cols: A C Q M S D E H
Lazav: 51 174 31 23 17 164 23 188
vasu: 180 24 182 177 185 34 188 180
kida: 51 174 31 23 17 164 90 46
34 188 : vasu
present: 188 23 164 17 23 : no
again Lazav:  : 23
down: 51 180 : A
down: 180 46 : H
present: 174 51 : no
down: 174 24 : C

cols: L U Y N J R
Lazav: 74 98 163 55 74 132
vasu: 86 117 170 95 98 129
dutug: 122 96 122 36 62 122
vuzi: 117 171 25 93 157 122
Ras: 103 110 151 92 51 99
dupu: 65 117 171 25 94 157
kida: 89 96 153 47 62 122
again dutug:  : 122
again Lazav:  : 74
117 171 25 94 157 : dupu
down: 117 96 171 110 117 96 : U

cols: X T B G F Z W V
Vazi: 31 161 31 175 173 169 29 169
Lazav: 29 172 32 171 168 167 33 165
kida: 174 29 173 30 29 33 172 29
dutug: 28 166 36 167 161 169 26 164
vifaz: 42 172 36 173 156 151 31 172
vasu: 26 163 29 165 165 172 31 175
dupu: 26 168 34 170 167 167 27 27
zugoz: 172 34 164 27 29 26 176 32
Nason: 171 35 173 32 32 32 164 27
tanu: 28 169 33 168 161 170 31 175
vuzi: 30 165 30 169 167 174 34 173
Ras: 29 157 26 165 173 171 32 169
present: 26 165 173 171 32 : yes
31 161 31 175 173 169 29 169 : Vazi
again vasu:  : 165

cols: rine Bipus Ganel taso modid Tur Tafe vepof vamu sipi
dupu: 131 131 118 161 66 168 24 84 124 31
tanu: 116 72 52 88 115 48 152 68 169 166
zugoz: 131 131 118 93 162 109 70 84 124 31
kida: 165 24 136 109 93 162 24 97 119 47
down: 48 109 : Tur
109 93 162 : kida
down: 52 118 136 : Ganel
168 24 : dupu
down: 161 88 93 : taso
down: 131 72 : Bipus

cols: ranef kuzo Bem bakop Sizo Mugi setak teso nuzo
vuzi: 82 39 27 37 61 62 29 81 129
Ras: 123 36 29 36 61 61 30 80 130
Lazav: 83 174 157 165 135 144 166 128 67
vasu: 84 162 164 160 136 140 165 121 74
dupu: 83 178 155 167 136 145 167 130 65
vifaz: 81 178 160 168 137 146 169 129 64
zugoz: 123 39 27 37 61 62 29 81 129
dutug: 123 41 27 38 62 63 31 63 127
Nason: 81 175 161 167 137 145 169 127 66
kida: 81 176 162 168 137 145 170 128 65
tanu: 82 177 154 166 135 144 165 129 64
Vazi: 121 37 33 38 63 62 33 79 129
down: 81 63 127 128 129 79 : teso
again dutug:  : 63
present: 65 128 : no
169 129 : vifaz

cols: rifa vur Kunuv tol kevak
vuzi: 174 176 40 174 176
Nason: 171 157 31 173 95
vasu: 22 27 98 23 65
zugoz: 177 170 30 172 84
dupu: 157 148 32 149 117
dutug: 173 175 51 177 69
Lazav: 174 177 35 176 84
174 177 35 176 84 : Lazav
177 35 : Lazav
173 175 51 177 69 : dutug
down: 51 35 : Kunuv

cols: terat gal kator sefu Mubas Lon Zol neduf
vifaz: 171 24 178 177 179 26 183 170
kida: 172 28 176 174 182 30 171 166
Lazav: 176 175 20 177 26 26 179 20
176 175 20 177 26 26 179 20 : Lazav
present: 175 176 : no
present: 174 182 : yes
171 24 178 177 : vifaz
176 174 : kida
present: 179 26 183 170 : yes
177 179 26 183 : vifaz

cols: zun Nani keton zesi sinov tozo
vifaz: 173 20 176 183 177 35
zugoz: 24 32 32 32 27 94
Vazi: 169 20 172 183 177 53
dutug: 173 173 24 20 173 94
again dutug:  : 173
present: 32 32 28 : no
173 173 24 20 : dutug
down: 173 24 : zun
down: 32 183 : zesi
again zugoz:  : 32
down: 176 32 172 : keton

cols: Kirov vaz gemur lar Vuze
vuzi: 50 125 53 165 177
tanu: 140 83 146 42 17
Vazi: 143 78 141 42 26
zugoz: 139 84 149 42 15
vasu: 143 82 149 38 12
dutug: 49 126 54 165 175
Lazav: 82 143 56 56 173
present: 125 53 165 : yes
again Lazav:  : 56
present: 140 83 : yes
143 82 : vasu
down: 149 54 56 : gemur

cols: lep bupe Rima gofo
Lazav: 40 139 74 159
dutug: 59 108 39 174
Vazi: 144 87 129 12
vifaz: 51 124 45 152
Ras: 160 70 165 21
Nason: 87 87 178 20
dupu: 140 101 163 40
59 108 : dutug
down: 160 87 140 : lep
again Nason:  : 87

cols: nemis puvu mopa Rus
tanu: 135 87 109 136
vuzi: 115 61 95 130
vasu: 82 81 113 75
zugoz: 110 89 125 116
Lazav: 118 102 102 102
dupu: 26 114 86 65
kida: 128 102 105 116
Ras: 73 110 104 94
dutug: 62 108 100 85
down: 102 86 105 : mopa
down: 118 26 128 73 : nemis

cols: tet Sano mozom tepuv pamaz Sada dudo dag vilo
Ras: 19 18 179 18 183 180 181 27 185
zugoz: 40 41 163 41 163 159 121 82 122
tanu: 19 18 179 18 26 26 29 156 26
kida: 40 41 163 41 163 159 156 53 159
Nason: 19 18 179 18 26 26 29 156 90
Lazav: 59 60 140 60 139 138 138 60 143
dutug: 37 28 161 35 168 170 170 35 171
vasu: 76 71 122 75 125 127 128 71 129
vuzi: 69 65 131 66 135 136 134 71 135
present: 163 41 163 159 : yes
present: 159 163 41 163 : no
present: 138 139 : no

cols: lovif doli bafu Vog vumu vov sase Vig
tanu: 159 163 40 162 38 37 40 133
Nason: 160 165 38 164 36 35 38 134
dutug: 43 39 158 40 160 160 157 67
kida: 159 164 40 162 162 157 160 133
Vazi: 40 36 161 37 163 164 161 66
Ras: 42 38 159 39 161 162 159 68
vuzi: 41 36 161 37 163 164 161 66
dupu: 160 164 39 163 37 36 39 134
vasu: 39 35 162 36 164 165 162 65
Lazav: 42 38 159 39 162 162 159 66
down: 38 158 40 161 159 161 : bafu
160 160 157 : dutug
down: 42 41 160 39 42 : lovif
down: 163 165 39 164 36 38 36 164 : doli
again kida:  : 162

